Here is a tiny trained network, its code and every weight. The questions are about switching its units off for an input and a target symbol, where a switched-off unit gives its printed mean instead of its output.

import numpy as np


def w(rows, s, z=0):
    codes = np.array(rows[::2]) - 128.0
    scale = np.full(codes.shape[1], s)
    scale[-1] = z or s
    return codes * scale


def f(y):
    return np.maximum(y, 0)


def softmax(a):
    e = np.exp(a - a.max(-1, keepdims=True))
    return e / e.sum(-1, keepdims=True)


def log_softmax(a):
    a = a - a.max(-1, keepdims=True)
    return a - np.log(np.exp(a).sum(-1, keepdims=True))


def net(x, mask):
    ids = ['γζθπστψ'.index(c) for c in x.split()]
    T = len(ids)
    res = E[ids] + P[:T]
    r = res
    for j in range(2):
        rows = slice(2 * j, 2 * j + 2)
        q, k, v = (r @ M[0][rows].T for M in (Q, K, V))
        z = softmax(np.where(np.tri(T) > 0, q @ k.T / 2**0.5, -1e9)) @ v
        o = O[0][rows]
        res = res + np.where(mask[j], z, o[:, -1]) @ o[:, :-1]
    y = f(res @ A[0][:, :-1].T + A[0][:, -1])
    res = res + np.where(mask[2:6], y, B[0][:, -1]) @ B[0][:, :-1]
    return log_softmax(res[-1] @ U[:, :-1].T + U[:, -1])


Q, K, V, O, A, B = {}, {}, {}, {}, {}, {}
E = w([
[111,34,236,188],'γ',
[75,45,170,218],'ζ',
[208,96,140,143],'θ',
[133,139,184,216],'π',
[247,59,113,207],'σ',
[173,48,137,136],'τ',
[104,77,140,200],'ψ',
],0.012)
P = w([
[171,185,2,177],'0',
[133,80,135,162],'1',
[147,93,144,145],'2',
[145,83,136,146],'3',
[143,94,143,152],'4',
[136,94,134,155],'5',
[134,92,128,163],'6',
[131,85,120,159],'7',
[138,88,126,158],'8',
[134,100,119,152],'9',
[128,96,116,159],'10',
[133,94,108,162],'11',
],0.0083)
Q[0] = w([
[97,150,135,82],'H1',
[164,2,159,200],'H1',
[134,86,106,164],'H2',
[115,150,99,143],'H2',
],0.057)
K[0] = w([
[92,117,173,78],'H1',
[187,116,69,251],'H1',
[79,207,94,78],'H2',
[162,138,127,172],'H2',
],0.035)
V[0] = w([
[222,163,137,51],'H1',
[109,92,2,92],'H1',
[168,225,105,138],'H2',
[95,112,30,86],'H2',
],0.024)
O[0] = w([
[164,116,211,105,3],'H1',
[9,152,178,88,180],'H1',
[125,199,205,117,69],'H2',
[123,131,151,42,38],'H2',
],0.015,0.0055)
A[0] = w([
[59,181,137,53,90],'N1',
[122,200,211,92,3],'N2',
[116,178,11,136,59],'N3',
[67,196,29,129,83],'N4',
],0.012,0.0066)
B[0] = w([
[108,186,177,80,205],'N1',
[215,88,68,119,192],'N2',
[132,122,249,66,249],'N3',
[165,119,10,166,226],'N4',
],0.02,0.015)
U = w([
[111,105,38,109,76],'γ',
[142,70,162,170,146],'ζ',
[89,155,137,89,129],'θ',
[97,231,66,139,164],'π',
[153,254,131,234,195],'σ',
[175,164,102,115,2],'τ',
[89,142,117,149,210],'ψ',
],0.0056,0.007)

Each question gives the input, a string of symbols that net reads in full, and the target symbol t.
The units are the heads (2 rows each of Q, K, V and O) and the neurons (one row each of A and B). Each row of codes is followed by its name. A weight is (code - 128) times the scale printed after its matrix; where a second scale follows, it is the last column's (O, A, B and U).
mask holds one flag per unit, heads first, then neurons. A switched-off unit (its flag False) gives its mean, the last column of its rows in O or B, instead of its output. The means were averaged over made-up inputs and are rounded, as every weight is.
A unit's drop is (log p(t) with every unit on - log p(t) with that unit switched off) / (log p(t) with every unit on - log p(t) with every unit switched off).
The circuit of an input: a set's keep is (log p(t) with only the set's units on - log p(t) with every unit switched off) / (log p(t) with every unit on - log p(t) with every unit switched off). Starting from all 6 units, units are removed one at a time, each time the one whose removal leaves the highest keep (on an exact tie, the one counted first), for as long as the keep stays at least 0.8.
circuit, biggest first: the units of the circuit, biggest drop first
unit that matters most: the unit with the biggest drop
k most important neurons: the k neurons with the biggest drops, biggest first
which heads matter: for each layer, one digit per head in row order, 1 if its drop is at least 0.15 and else 0, layers parted by /
drop when u is switched off: that unit's drop, to one decimal
input τ γ ψ, target θ: 2 most important neurons => [N1, N4]
input ψ π γ γ γ τ ψ γ τ γ γ γ, target π: circuit, biggest first => [H1, H2, N3, N1]
input τ ζ θ, target θ: circuit, biggest first => [H1, H2]
input θ τ ζ π ζ τ τ τ γ ζ γ, target τ: most important neuron => [N2]
input τ ψ θ τ θ ζ γ θ ζ ψ π γ, target θ: circuit, biggest first => [H1, N1]
input π σ θ ζ γ π θ, target σ: which heads matter => 01
input ψ γ γ ζ γ θ ζ θ θ γ π τ, target π: 2 most important neurons => [N4, N1]
input ψ θ γ ζ τ ψ, target π: which heads matter => 11
input ψ γ γ, target π: circuit, biggest first => [H1, N3, H2, N1]
input τ ζ γ γ ψ γ, target θ: circuit, biggest first => [N1, H1]
input ζ ψ τ, target γ: which heads matter => 10
input θ π γ θ, target τ: 3 most important neurons => [N2, N1, N3]
input ζ π ζ, target γ: which heads matter => 10
input τ γ θ ζ γ γ ψ ψ γ γ π θ, target θ: circuit, biggest first => [H1, N1]
input θ γ τ γ ζ γ γ τ γ ψ ψ, target τ: circuit, biggest first => [N2, H2, H1]
input γ ζ ζ ζ π σ, target σ: 2 most important neurons => [N3, N2]
input γ ζ ζ σ π π θ ζ π ζ, target σ: 2 most important neurons => [N3, N2]
input π ζ θ γ γ π ψ ζ θ ζ ζ, target σ: unit that matters most => H2
input ψ γ ζ, target π: 3 most important neurons => [N4, N1, N3]
input ψ π γ γ γ θ π γ ζ γ π, target π: unit that matters most => H1
input ζ θ θ ζ ζ π γ γ θ ψ ψ ψ, target γ: 2 most important neurons => [N4, N1]
input γ ζ θ σ π τ π π, target σ: 2 most important neurons => [N3, N2]
input θ ζ θ ζ π π, target τ: 3 most important neurons => [N2, N1, N3]
input τ ζ θ ψ γ θ τ ζ, target θ: drop when N1 is switched off => 0.6
input ζ ζ γ π τ ψ ζ π γ γ θ, target γ: drop when N4 is switched off => 3.4
input ζ θ ζ ζ γ ψ γ ψ, target γ: drop when H2 is switched off => 0.0
input ψ ψ ζ τ ψ, target π: drop when N4 is switched off => 0.5
input π γ γ γ, target σ: unit that matters most => H2
